Below is a small trained network, with its code and all its weights. Each question gives an input and a class and asks what happens when units are switched off, that is, made to give their printed mean instead of their output.

import numpy as np


def w(rows, s, z=0):
    codes = np.array(rows[::2]) - 128.0
    scale = np.full(codes.shape[1], s)
    scale[-1] = z or s
    return codes * scale


def norm(h):
    return h / np.sqrt((h * h).mean(-1, keepdims=True) + 1e-5)


def f(y):
    return y / 2 * (1 + np.tanh(0.7978845608 * (y + 0.044715 * y**3)))


def log_softmax(a):
    a = a - a.max(-1, keepdims=True)
    return a - np.log(np.exp(a).sum(-1, keepdims=True))


def net(x, mask):
    res = np.array(x, float).reshape(1, 2) / 4 @ E
    u = 0
    for l in range(4):
        y = f(norm(res) @ A[l][:, :-1].T + A[l][:, -1])
        res = res + np.where(mask[u : u + 6], y, B[l][:, -1]) @ B[l][:, :-1]
        u += 6
    return log_softmax(norm(res)[-1] @ U[:, :-1].T + U[:, -1])


A, B = {}, {}
E = w([
[202,94,186,56,157,53,98],'x0',
[79,172,4,143,112,79,152],'x1',
],0.012)
A[0] = w([
[31,180,98,192,29,189,182,66],'0.n0',
[143,119,134,98,161,131,105,3],'0.n1',
[138,123,209,162,94,224,98,56],'0.n2',
[125,109,221,123,106,111,2,114],'0.n3',
[140,81,128,76,138,82,117,50],'0.n4',
[167,162,24,162,146,55,94,183],'0.n5',
],0.0098,0.0057)
B[0] = w([
[12,250,79,117,109,93,107,254],'0.n0',
[155,111,68,156,123,147,108,122],'0.n1',
[139,173,105,202,116,177,201,202],'0.n2',
[202,129,170,124,203,153,143,225],'0.n3',
[115,141,127,35,85,120,120,161],'0.n4',
[68,186,107,226,103,166,92,255],'0.n5',
],0.012,0.0087)
A[1] = w([
[31,220,124,162,105,56,73,252],'1.n0',
[99,148,125,172,90,175,166,72],'1.n1',
[79,203,45,102,91,81,140,110],'1.n2',
[58,253,44,125,95,113,154,225],'1.n3',
[188,77,133,93,111,37,121,228],'1.n4',
[45,148,142,220,99,159,42,109],'1.n5',
],0.011,0.0042)
B[1] = w([
[188,184,23,198,152,39,138,243],'1.n0',
[49,126,78,47,95,49,97,158],'1.n1',
[3,200,50,193,107,148,148,201],'1.n2',
[99,153,50,212,65,92,11,251],'1.n3',
[49,158,1,89,61,117,56,150],'1.n4',
[144,32,57,189,133,76,73,199],'1.n5',
],0.0093,0.021)
A[2] = w([
[196,41,205,108,225,132,2,136],'2.n0',
[187,78,100,60,118,84,58,36],'2.n1',
[132,77,66,71,169,80,137,193],'2.n2',
[30,239,135,121,58,129,98,253],'2.n3',
[29,110,78,222,84,143,88,103],'2.n4',
[69,149,174,184,36,33,230,48],'2.n5',
],0.0095,0.0044)
B[2] = w([
[106,146,75,179,151,149,201,188],'2.n0',
[102,100,146,90,106,90,130,151],'2.n1',
[136,107,205,128,75,82,144,153],'2.n2',
[74,106,18,166,128,163,88,244],'2.n3',
[149,117,75,146,67,6,96,254],'2.n4',
[81,160,89,133,13,109,85,145],'2.n5',
],0.014,0.013)
A[3] = w([
[106,74,90,162,59,147,185,35],'3.n0',
[150,125,194,51,161,152,187,152],'3.n1',
[179,154,92,95,111,84,11,146],'3.n2',
[103,34,184,88,131,99,175,2],'3.n3',
[46,88,84,125,44,117,71,89],'3.n4',
[201,210,181,168,224,218,99,97],'3.n5',
],0.012,0.0052)
B[3] = w([
[150,163,120,62,148,155,59,138],'3.n0',
[157,121,137,177,110,41,113,184],'3.n1',
[37,72,166,144,172,127,154,219],'3.n2',
[174,157,55,163,88,89,128,144],'3.n3',
[148,142,191,76,115,173,77,250],'3.n4',
[21,171,130,178,247,206,223,186],'3.n5',
],0.013)
U = w([
[185,100,185,110,113,22,160,103],'0',
[55,202,62,196,76,191,60,193],'1',
[226,72,215,128,174,182,42,1],'2',
[101,186,204,187,208,184,201,218],'3',
[213,77,201,86,108,247,89,1],'4',
[92,104,218,31,83,146,63,148],'5',
],0.014,0.0063)

Each question gives the input, the list of numbers given to net, and the class t.
The units are the neurons (one row each of A and B). Each row of codes is followed by its name. A weight is (code - 128) times the scale printed after its matrix; where a second scale follows, it is the last column's (A, B and U).
mask holds one flag per neuron, layer by layer. A switched-off neuron (its flag False) gives its mean, the last column of its row in B, instead of its output. The means were averaged over made-up inputs and are rounded, as every weight is.
A unit's drop is (log p(t) with every unit on - log p(t) with that unit switched off) / (log p(t) with every unit on - log p(t) with every unit switched off).
k most important neurons: the k neurons with the biggest drops, biggest first
k most important neurons of layer l: the k neurons of layer l with the biggest drops, biggest first
input [4,-4], class 3: most important neuron of layer 0	(0.n3)
input [8,-1], class 0: 2 most important neurons of layer 1	(1.n2; 1.n3)
input [3,-2], class 0: 3 most important neurons of layer 1	(1.n2; 1.n3; 1.n4)
input [7,0], class 5: 2 most important neurons	(1.n4; 0.n4)
input [6,-3], class 0: 4 most important neurons	(0.n5; 1.n3; 1.n2; 0.n3)
input [8,-7], class 0: 3 most important neurons	(0.n5; 2.n1; 1.n4)
input [8,-2], class 0: 2 most important neurons	(1.n2; 1.n3)
input [7,-1], class 0: 3 most important neurons	(1.n2; 0.n5; 1.n3)
input [-4,-7], class 3: 4 most important neurons	(0.n0; 1.n3; 0.n5; 1.n2)
input [8,-4], class 0: 2 most important neurons	(1.n3; 0.n5)
input [7,-2], class 0: 2 most important neurons	(1.n2; 1.n3)
input [7,-5], class 0: 3 most important neurons	(0.n5; 1.n4; 1.n3)
input [1,0], class 5: 2 most important neurons	(0.n2; 0.n5)
input [-4,-8], class 3: 2 most important neurons	(0.n0; 1.n3)
input [7,1], class 5: 2 most important neurons	(1.n4; 0.n0)
input [5,-5], class 3: 3 most important neurons of layer 1	(1.n1; 1.n5; 1.n3)
input [8,-8], class 3: 2 most important neurons	(0.n3; 2.n4)
input [6,-1], class 0: 3 most important neurons of layer 1	(1.n2; 1.n3; 1.n1)
input [-2,-6], class 3: most important neuron	(0.n0)
